Below is a small trained network, with its code and all its weights. Each question gives an input and a target symbol and asks what happens when units are switched off, that is, made to give their printed mean instead of their output.

import numpy as np


def w(rows, s, z=0):
    codes = np.array(rows[::2]) - 128.0
    scale = np.full(codes.shape[1], s)
    scale[-1] = z or s
    return codes * scale


def norm(h):
    return h / np.sqrt((h * h).mean(-1, keepdims=True) + 1e-5)


def f(y):
    return y / 2 * (1 + np.tanh(0.7978845608 * (y + 0.044715 * y**3)))


def softmax(a):
    e = np.exp(a - a.max(-1, keepdims=True))
    return e / e.sum(-1, keepdims=True)


def log_softmax(a):
    a = a - a.max(-1, keepdims=True)
    return a - np.log(np.exp(a).sum(-1, keepdims=True))


def net(x, mask):
    ids = ['αβεζηθλμξπστφψω'.index(c) for c in x.split()]
    T = len(ids)
    res = E[ids] + P[:T]
    u = 0
    for l in range(3):
        q, k, v = (norm(res) @ M[l].T for M in (Q, K, V))
        z = softmax(np.where(np.tri(T) > 0, q @ k.T / 2**0.5, -1e9)) @ v
        res = res + np.where(mask[u], z, O[l][:, -1]) @ O[l][:, :-1]
        u += 1
        y = f(norm(res) @ A[l][:, :-1].T + A[l][:, -1])
        res = res + np.where(mask[u : u + 4], y, B[l][:, -1]) @ B[l][:, :-1]
        u += 4
    return log_softmax(norm(res)[-1] @ U[:, :-1].T + U[:, -1])


Q, K, V, O, A, B = {}, {}, {}, {}, {}, {}
E = w([
[73,67,158,77],'α',
[167,94,81,178],'β',
[179,35,125,2],'ε',
[85,122,127,146],'ζ',
[157,138,145,162],'η',
[195,152,122,118],'θ',
[116,94,118,164],'λ',
[83,71,215,96],'μ',
[131,174,130,85],'ξ',
[97,158,161,120],'π',
[161,103,141,160],'σ',
[128,122,136,88],'τ',
[152,120,185,143],'φ',
[93,162,100,122],'ψ',
[113,134,90,171],'ω',
],0.0079)
P = w([
[217,132,31,123],'0',
[33,2,147,42],'1',
[172,143,163,215],'2',
[218,157,25,92],'3',
[36,13,151,60],'4',
[149,167,195,252],'5',
[216,159,43,94],'6',
[31,28,163,50],'7',
],0.003)
Q[0] = w([
[252,179,150,123],'L0H0',
[204,181,118,86],'L0H0',
],0.0036)
K[0] = w([
[116,195,127,193],'L0H0',
[47,251,91,238],'L0H0',
],0.0029)
V[0] = w([
[204,134,237,159],'L0H0',
[3,193,190,205],'L0H0',
],0.0013)
O[0] = w([
[29,163,102,246,105],'L0H0',
[54,150,40,5,3],'L0H0',
],0.0015,0.00056)
A[0] = w([
[74,2,106,146,100],'L0N0',
[69,86,139,145,206],'L0N1',
[32,88,113,82,7],'L0N2',
[13,113,194,84,79],'L0N3',
],0.005,0.002)
B[0] = w([
[145,193,181,3,251],'L0N0',
[181,103,118,80,231],'L0N1',
[213,172,151,208,166],'L0N2',
[218,64,86,139,235],'L0N3',
],0.0039,0.0016)
Q[1] = w([
[153,112,170,44],'L1H0',
[112,202,65,254],'L1H0',
],0.0071)
K[1] = w([
[128,180,153,176],'L1H0',
[131,62,46,1],'L1H0',
],0.0068)
V[1] = w([
[89,3,103,157],'L1H0',
[34,105,107,140],'L1H0',
],0.0047)
O[1] = w([
[112,24,4,144,109],'L1H0',
[173,68,121,246,7],'L1H0',
],0.0035,0.0017)
A[1] = w([
[90,175,110,115,245],'L1N0',
[119,127,147,208,166],'L1N1',
[186,106,6,17,31],'L1N2',
[146,136,254,141,62],'L1N3',
],0.0042,0.0011)
B[1] = w([
[114,125,253,109,160],'L1N0',
[139,132,246,178,121],'L1N1',
[91,2,196,29,253],'L1N2',
[39,75,114,69,154],'L1N3',
],0.0033,0.0024)
Q[2] = w([
[118,235,2,221],'L2H0',
[124,90,133,151],'L2H0',
],0.0047)
K[2] = w([
[172,92,76,1],'L2H0',
[134,117,141,154],'L2H0',
],0.0078)
V[2] = w([
[102,193,26,87],'L2H0',
[2,139,105,106],'L2H0',
],0.0039)
O[2] = w([
[2,229,24,195,12],'L2H0',
[26,117,166,220,2],'L2H0',
],0.0024,0.00068)
A[2] = w([
[3,70,154,90,67],'L2N0',
[152,94,132,91,253],'L2N1',
[67,120,140,216,109],'L2N2',
[97,184,195,132,122],'L2N3',
],0.0068,0.0033)
B[2] = w([
[103,155,140,224,169],'L2N0',
[92,99,170,193,253],'L2N1',
[149,36,200,1,126],'L2N2',
[150,90,197,159,142],'L2N3',
],0.0052,0.0048)
U = w([
[108,114,126,62,70],'α',
[173,83,83,160,162],'β',
[138,102,97,46,88],'ε',
[46,137,155,244,138],'ζ',
[172,168,108,166,207],'η',
[208,156,123,53,214],'θ',
[93,79,100,171,83],'λ',
[131,112,126,106,84],'μ',
[91,205,166,2,86],'ξ',
[103,229,217,130,118],'π',
[186,60,106,162,84],'σ',
[76,120,135,106,79],'τ',
[188,128,200,167,77],'φ',
[28,188,89,108,253],'ψ',
[107,119,48,128,215],'ω',
],0.0098,0.0041)

Each question gives the input, a string of symbols that net reads in full, and the target symbol t.
The units are the heads (2 rows each of Q, K, V and O) and the neurons (one row each of A and B). Each row of codes is followed by its name. A weight is (code - 128) times the scale printed after its matrix; where a second scale follows, it is the last column's (O, A, B and U).
mask holds one flag per unit, layer by layer, with each layer's heads first. A switched-off unit (its flag False) gives its mean, the last column of its rows in O or B, instead of its output. The means were averaged over made-up inputs and are rounded, as every weight is.
A unit's drop is (log p(t) with every unit on - log p(t) with that unit switched off) / (log p(t) with every unit on - log p(t) with every unit switched off).
The circuit of an input: a set's keep is (log p(t) with only the set's units on - log p(t) with every unit switched off) / (log p(t) with every unit on - log p(t) with every unit switched off). Starting from the 12 units with the biggest drops (on a tie, the unit counted first), units are removed one at a time, each time the one whose removal leaves the highest keep (on an exact tie, the one counted first), for as long as the keep stays at least 0.8.
circuit, biggest first: the units of the circuit, biggest drop first
unit that matters most: the unit with the biggest drop
k most important neurons: the k neurons with the biggest drops, biggest first
k most important neurons of layer l: the k neurons of layer l with the biggest drops, biggest first
drop when u is switched off: that unit's drop, to one decimal
input ξ ξ σ ζ ω τ, target ζ: circuit, biggest first	[L1N3; L0N0; L2N0]
input λ ζ θ σ ω, target ξ: circuit, biggest first	[L0N0; L1H0]
input μ ω ψ ω π, target ζ: circuit, biggest first	[L2H0; L2N0]
input ω ξ ψ ζ, target ζ: 2 most important neurons	[L2N0; L1N0]
input ψ μ ξ α ψ, target π: unit that matters most	L1H0
input ψ τ α, target ζ: 2 most important neurons of layer 2	[L2N0; L2N2]
input ψ ω ψ θ ξ, target ζ: 2 most important neurons	[L0N0; L0N2]
input ω λ ψ τ η, target ζ: 4 most important neurons	[L1N3; L0N2; L2N0; L0N0]
input ψ φ ψ θ β, target ζ: circuit, biggest first	[L2H0; L0N0; L2N0]
input ψ μ ψ θ σ, target ζ: circuit, biggest first	[L2H0; L2N0]
input σ ω α ψ θ ψ τ η, target ζ: 2 most important neurons	[L1N3; L0N2]
input σ φ θ ζ, target ζ: 4 most important neurons	[L0N3; L2N0; L1N0; L1N2]
input θ ζ ψ ψ ψ, target ζ: 2 most important neurons	[L2N0; L0N2]
input λ σ τ, target ζ: 2 most important neurons of layer 0	[L0N0; L0N3]
input τ π θ β ψ, target ξ: 3 most important neurons of layer 0	[L0N3; L0N0; L0N2]
input ζ ζ θ α θ, target ξ: most important neuron	[L0N3]
input ψ θ ξ ω θ, target π: drop when L2H0 is switched off	0.1
